Below is a small trained network, with its code and all its weights. Each question gives an input and a class and asks what happens when units are switched off, that is, made to give their printed mean instead of their output.

import numpy as np


def w(rows, s, z=0):
    codes = np.array(rows[::2]) - 128.0
    scale = np.full(codes.shape[1], s)
    scale[-1] = z or s
    return codes * scale


def f(y):
    return y / 2 * (1 + np.tanh(0.7978845608 * (y + 0.044715 * y**3)))


def log_softmax(a):
    a = a - a.max(-1, keepdims=True)
    return a - np.log(np.exp(a).sum(-1, keepdims=True))


def net(x, mask):
    res = np.array(x, float).reshape(1, 8) / 4 @ E
    y = f(res @ A[0][:, :-1].T + A[0][:, -1])
    res = res + np.where(mask, y, B[0][:, -1]) @ B[0][:, :-1]
    return log_softmax(res[-1] @ U[:, :-1].T + U[:, -1])


A, B = {}, {}
E = w([
[215,178,208,197,135],'x0',
[182,69,110,254,71],'x1',
[134,2,190,140,119],'x2',
[80,165,56,215,132],'x3',
[4,146,226,138,206],'x4',
[179,180,73,109,93],'x5',
[96,184,210,171,40],'x6',
[172,116,164,207,199],'x7',
],0.0071)
A[0] = w([
[116,92,79,24,112,74],'N1',
[124,67,153,201,78,254],'N2',
[80,90,88,20,147,76],'N3',
[154,63,195,121,195,90],'N4',
[33,139,185,121,159,37],'N5',
[2,178,181,73,182,160],'N6',
[14,168,164,88,183,146],'N7',
[113,84,46,245,138,109],'N8',
[135,114,152,74,123,12],'N9',
[100,121,109,60,101,53],'N10',
[118,249,40,126,154,126],'N11',
[178,161,211,107,20,78],'N12',
[194,197,241,151,43,190],'N13',
[200,89,198,87,184,55],'N14',
[108,40,205,131,168,12],'N15',
],0.008,0.0037)
B[0] = w([
[93,166,104,77,87,188],'N1',
[137,128,193,219,136,218],'N2',
[57,160,124,52,69,199],'N3',
[191,72,103,87,97,183],'N4',
[35,180,177,73,210,180],'N5',
[67,83,206,76,204,246],'N6',
[105,104,215,81,181,226],'N7',
[157,41,194,194,204,195],'N8',
[169,121,154,111,96,129],'N9',
[131,111,100,51,66,151],'N10',
[204,68,128,73,206,214],'N11',
[81,203,125,196,139,195],'N12',
[71,183,147,238,92,255],'N13',
[255,55,208,88,129,167],'N14',
[189,32,142,34,147,180],'N15',
],0.0086,0.0084)
U = w([
[137,118,178,248,43,147],'0',
[204,169,2,151,40,102],'1',
[180,56,207,146,217,200],'2',
[237,214,94,49,131,2],'3',
[141,58,124,6,30,43],'4',
[26,183,170,77,189,208],'5',
],0.0077,0.0076)

Each question gives the input, the list of numbers given to net, and the class t.
The units are the neurons (one row each of A and B). Each row of codes is followed by its name. A weight is (code - 128) times the scale printed after its matrix; where a second scale follows, it is the last column's (A, B and U).
mask holds one flag per neuron, in row order. A switched-off neuron (its flag False) gives its mean, the last column of its row in B, instead of its output. The means were averaged over made-up inputs and are rounded, as every weight is.
A unit's drop is (log p(t) with every unit on - log p(t) with that unit switched off) / (log p(t) with every unit on - log p(t) with every unit switched off).
The circuit of an input: a set's keep is (log p(t) with only the set's units on - log p(t) with every unit switched off) / (log p(t) with every unit on - log p(t) with every unit switched off). Starting from the 12 units with the biggest drops (on a tie, the unit counted first), units are removed one at a time, each time the one whose removal leaves the highest keep (on an exact tie, the one counted first), for as long as the keep stays at least 0.8.
units of the circuit, in order: the units of the circuit, biggest drop first
most important unit: the unit with the biggest drop
top k neurons: the k neurons with the biggest drops, biggest first
drop of u: that unit's drop, to one decimal
input [1,-4,-5,-1,0,5,-6,0], class 3: most important unit	N11
input [-1,4,-5,-8,0,5,3,-4], class 1: units of the circuit, in order	N6; N7
input [5,1,-5,-1,-4,8,-1,-6], class 1: top 2 neurons	N6; N7
input [-3,0,-4,2,-5,0,-1,0], class 3: units of the circuit, in order	N13; N6
input [-4,-7,1,1,-8,-8,6,-4], class 4: units of the circuit, in order	N10; N13
input [-8,3,-5,-4,-8,8,2,4], class 1: top 2 neurons	N6; N7
input [4,3,-4,6,7,2,-5,-6], class 2: units of the circuit, in order	N11; N3
input [-6,-4,1,-5,2,7,1,6], class 4: units of the circuit, in order	N13; N12; N2
input [-4,3,-6,-7,-2,8,-4,-4], class 1: top 4 neurons	N6; N7; N15; N14
input [-3,-6,-2,5,-6,7,-6,8], class 3: top 2 neurons	N11; N6
input [-3,8,-3,5,-8,-3,2,-7], class 2: top 2 neurons	N8; N13
input [-6,-3,-5,-2,-7,-1,-8,6], class 3: top 2 neurons	N6; N11
input [-4,1,-6,-2,-8,1,5,8], class 1: top 2 neurons	N6; N7
input [-7,-7,-4,1,-3,1,-4,-5], class 4: most important unit	N10
input [8,-5,5,-7,-8,0,8,-4], class 0: drop of N1	0.0
input [-5,1,-4,-2,1,3,-7,-4], class 4: drop of N5	0.1
input [-8,6,-2,-6,6,6,-5,-6], class 4: drop of N10	0.2
input [-3,-8,3,-8,5,2,-6,5], class 4: drop of N14	0.2
